Here is a tiny trained network, its code and every weight. The questions are about switching its units off for an input and a class, where a switched-off unit gives its printed mean instead of its output.

import numpy as np


def w(rows, s, z=0):
    codes = np.array(rows[::2]) - 128.0
    scale = np.full(codes.shape[1], s)
    scale[-1] = z or s
    return codes * scale


def norm(h):
    return h / np.sqrt((h * h).mean(-1, keepdims=True) + 1e-5)


def f(y):
    return y / 2 * (1 + np.tanh(0.7978845608 * (y + 0.044715 * y**3)))


def log_softmax(a):
    a = a - a.max(-1, keepdims=True)
    return a - np.log(np.exp(a).sum(-1, keepdims=True))


def net(x, mask):
    res = np.array(x, float).reshape(1, 4) / 4 @ E
    u = 0
    for l in range(4):
        y = f(norm(res) @ A[l][:, :-1].T + A[l][:, -1])
        res = res + np.where(mask[u : u + 12], y, B[l][:, -1]) @ B[l][:, :-1]
        u += 12
    return log_softmax(norm(res)[-1] @ U[:, :-1].T + U[:, -1])


A, B = {}, {}
E = w([
[128,129,127,128],'x0',
[2,132,98,199],'x1',
[184,107,173,253],'x2',
[138,27,102,153],'x3',
],0.0059)
A[0] = w([
[157,85,179,135,46],'0.n0',
[150,116,120,45,99],'0.n1',
[147,23,45,151,242],'0.n2',
[163,161,201,223,99],'0.n3',
[2,139,91,183,207],'0.n4',
[208,151,242,111,160],'0.n5',
[212,111,128,149,66],'0.n6',
[202,126,234,128,166],'0.n7',
[105,151,95,225,4],'0.n8',
[224,176,162,131,214],'0.n9',
[75,153,25,64,138],'0.n10',
[191,95,86,7,128],'0.n11',
],0.0089,0.0029)
B[0] = w([
[139,96,98,129,133],'0.n0',
[196,133,145,112,157],'0.n1',
[152,21,112,81,224],'0.n2',
[138,180,156,222,202],'0.n3',
[102,162,204,104,255],'0.n4',
[32,163,50,168,204],'0.n5',
[134,132,94,176,156],'0.n6',
[10,126,3,179,197],'0.n7',
[228,85,198,122,160],'0.n8',
[116,132,35,144,206],'0.n9',
[82,130,107,150,198],'0.n10',
[230,123,215,79,202],'0.n11',
],0.0068,0.0062)
A[1] = w([
[129,146,132,150,94],'1.n0',
[89,123,77,105,97],'1.n1',
[23,81,197,93,219],'1.n2',
[127,159,172,78,89],'1.n3',
[62,105,109,137,47],'1.n4',
[32,111,131,55,123],'1.n5',
[125,140,177,178,124],'1.n6',
[169,170,119,144,151],'1.n7',
[119,254,147,160,179],'1.n8',
[132,240,130,98,165],'1.n9',
[119,198,185,114,2],'1.n10',
[136,52,148,114,88],'1.n11',
],0.014,0.0057)
B[1] = w([
[99,174,131,150,126],'1.n0',
[176,107,156,60,148],'1.n1',
[225,153,66,164,254],'1.n2',
[81,88,57,141,156],'1.n3',
[171,106,179,89,140],'1.n4',
[200,126,23,35,198],'1.n5',
[152,191,185,94,162],'1.n6',
[65,124,174,114,146],'1.n7',
[59,189,123,118,240],'1.n8',
[54,87,140,181,210],'1.n9',
[110,181,94,47,151],'1.n10',
[165,254,86,165,167],'1.n11',
],0.009,0.0086)
A[2] = w([
[87,87,86,73,117],'2.n0',
[187,97,190,165,16],'2.n1',
[78,109,127,163,190],'2.n2',
[64,139,117,56,183],'2.n3',
[68,121,86,33,151],'2.n4',
[197,101,175,172,9],'2.n5',
[91,158,102,88,1],'2.n6',
[149,136,137,161,59],'2.n7',
[103,60,95,164,114],'2.n8',
[216,217,170,86,48],'2.n9',
[53,163,136,184,234],'2.n10',
[10,99,191,45,89],'2.n11',
],0.011,0.0031)
B[2] = w([
[167,157,214,182,171],'2.n0',
[146,172,83,185,139],'2.n1',
[170,93,113,73,170],'2.n2',
[189,146,120,231,198],'2.n3',
[152,133,150,202,214],'2.n4',
[125,189,104,220,147],'2.n5',
[135,154,98,176,147],'2.n6',
[105,151,117,150,125],'2.n7',
[100,50,128,92,148],'2.n8',
[92,35,158,144,176],'2.n9',
[171,123,137,35,253],'2.n10',
[216,97,150,254,165],'2.n11',
],0.0092,0.0061)
A[3] = w([
[143,165,147,182,111],'3.n0',
[73,123,19,118,206],'3.n1',
[71,3,124,113,19],'3.n2',
[98,175,242,61,1],'3.n3',
[172,107,62,122,240],'3.n4',
[171,46,122,94,136],'3.n5',
[145,147,114,160,127],'3.n6',
[119,120,192,54,233],'3.n7',
[12,126,92,187,214],'3.n8',
[120,143,77,78,81],'3.n9',
[70,155,126,128,98],'3.n10',
[71,137,90,140,56],'3.n11',
],0.013,0.0045)
B[3] = w([
[187,71,149,209,176],'3.n0',
[76,103,89,154,237],'3.n1',
[254,83,21,212,141],'3.n2',
[112,219,225,111,149],'3.n3',
[81,153,223,116,254],'3.n4',
[141,97,141,75,184],'3.n5',
[111,116,120,133,166],'3.n6',
[43,145,199,131,140],'3.n7',
[142,75,178,30,205],'3.n8',
[91,193,122,173,152],'3.n9',
[56,97,108,104,143],'3.n10',
[105,119,177,115,141],'3.n11',
],0.0093,0.0089)
U = w([
[169,112,162,203,254],'0',
[161,80,219,48,115],'1',
[108,197,66,147,126],'2',
[195,136,70,47,94],'3',
[28,91,110,95,153],'4',
[130,4,71,130,41],'5',
[88,189,244,117,15],'6',
],0.029,0.0055)

Each question gives the input, the list of numbers given to net, and the class t.
The units are the neurons (one row each of A and B). Each row of codes is followed by its name. A weight is (code - 128) times the scale printed after its matrix; where a second scale follows, it is the last column's (A, B and U).
mask holds one flag per neuron, layer by layer. A switched-off neuron (its flag False) gives its mean, the last column of its row in B, instead of its output. The means were averaged over made-up inputs and are rounded, as every weight is.
A unit's drop is (log p(t) with every unit on - log p(t) with that unit switched off) / (log p(t) with every unit on - log p(t) with every unit switched off).
The circuit of an input: a set's keep is (log p(t) with only the set's units on - log p(t) with every unit switched off) / (log p(t) with every unit on - log p(t) with every unit switched off). Starting from the 12 units with the biggest drops (on a tie, the unit counted first), units are removed one at a time, each time the one whose removal leaves the highest keep (on an exact tie, the one counted first), for as long as the keep stays at least 0.8.
circuit, biggest first: the units of the circuit, biggest drop first
unit that matters most: the unit with the biggest drop
top k neurons: the k neurons with the biggest drops, biggest first
k most important neurons of layer l: the k neurons of layer l with the biggest drops, biggest first
drop of u: that unit's drop, to one decimal
input [3,0,-3,2], class 1: circuit, biggest first	[0.n11]
input [-7,-1,1,5], class 5: 3 most important neurons of layer 1	[1.n8; 1.n6; 1.n5]
input [7,-1,-2,1], class 1: 3 most important neurons of layer 1	[1.n9; 1.n8; 1.n2]
input [5,1,-8,1], class 3: top 2 neurons	[1.n5; 0.n3]
input [-2,4,8,0], class 6: top 4 neurons	[0.n3; 1.n2; 1.n6; 2.n3]
input [2,-8,1,1], class 5: top 2 neurons	[1.n6; 1.n11]
input [-5,0,7,-1], class 4: top 2 neurons	[0.n7; 0.n3]
input [1,6,-2,0], class 2: 2 most important neurons of layer 1	[1.n2; 1.n5]
input [-7,0,0,8], class 1: 2 most important neurons of layer 0	[0.n2; 0.n3]
input [8,-8,0,-5], class 0: top 3 neurons	[1.n2; 1.n1; 0.n3]
input [-6,8,-8,-2], class 2: 2 most important neurons of layer 1	[1.n2; 1.n5]
input [4,-8,-2,-1], class 0: 2 most important neurons of layer 0	[0.n5; 0.n2]
input [-3,5,-3,0], class 2: top 3 neurons	[0.n4; 1.n2; 0.n2]
input [-6,7,-2,7], class 3: unit that matters most	1.n2
input [-1,-8,-8,1], class 1: top 2 neurons	[1.n8; 0.n11]
input [8,-3,-5,-1], class 0: top 2 neurons	[1.n2; 0.n2]
input [0,8,-1,-1], class 2: 2 most important neurons of layer 0	[0.n4; 0.n2]
input [3,-4,0,8], class 1: top 3 neurons	[1.n9; 3.n4; 0.n11]
input [-6,5,0,3], class 3: top 2 neurons	[1.n2; 1.n5]
input [-7,1,6,-4], class 6: unit that matters most	1.n6
input [-2,-5,4,1], class 5: 2 most important neurons of layer 1	[1.n11; 1.n2]
input [6,-2,-2,-3], class 0: top 2 neurons	[2.n11; 0.n3]
input [1,7,-8,-5], class 2: top 2 neurons	[1.n2; 1.n5]
input [5,-1,-5,3], class 1: drop of 0.n11	0.3
input [-8,-8,2,3], class 5: drop of 0.n7	0.4
input [-8,-3,-7,2], class 1: drop of 1.n8	0.5
input [5,-3,-2,-8], class 0: top neuron	[2.n11]
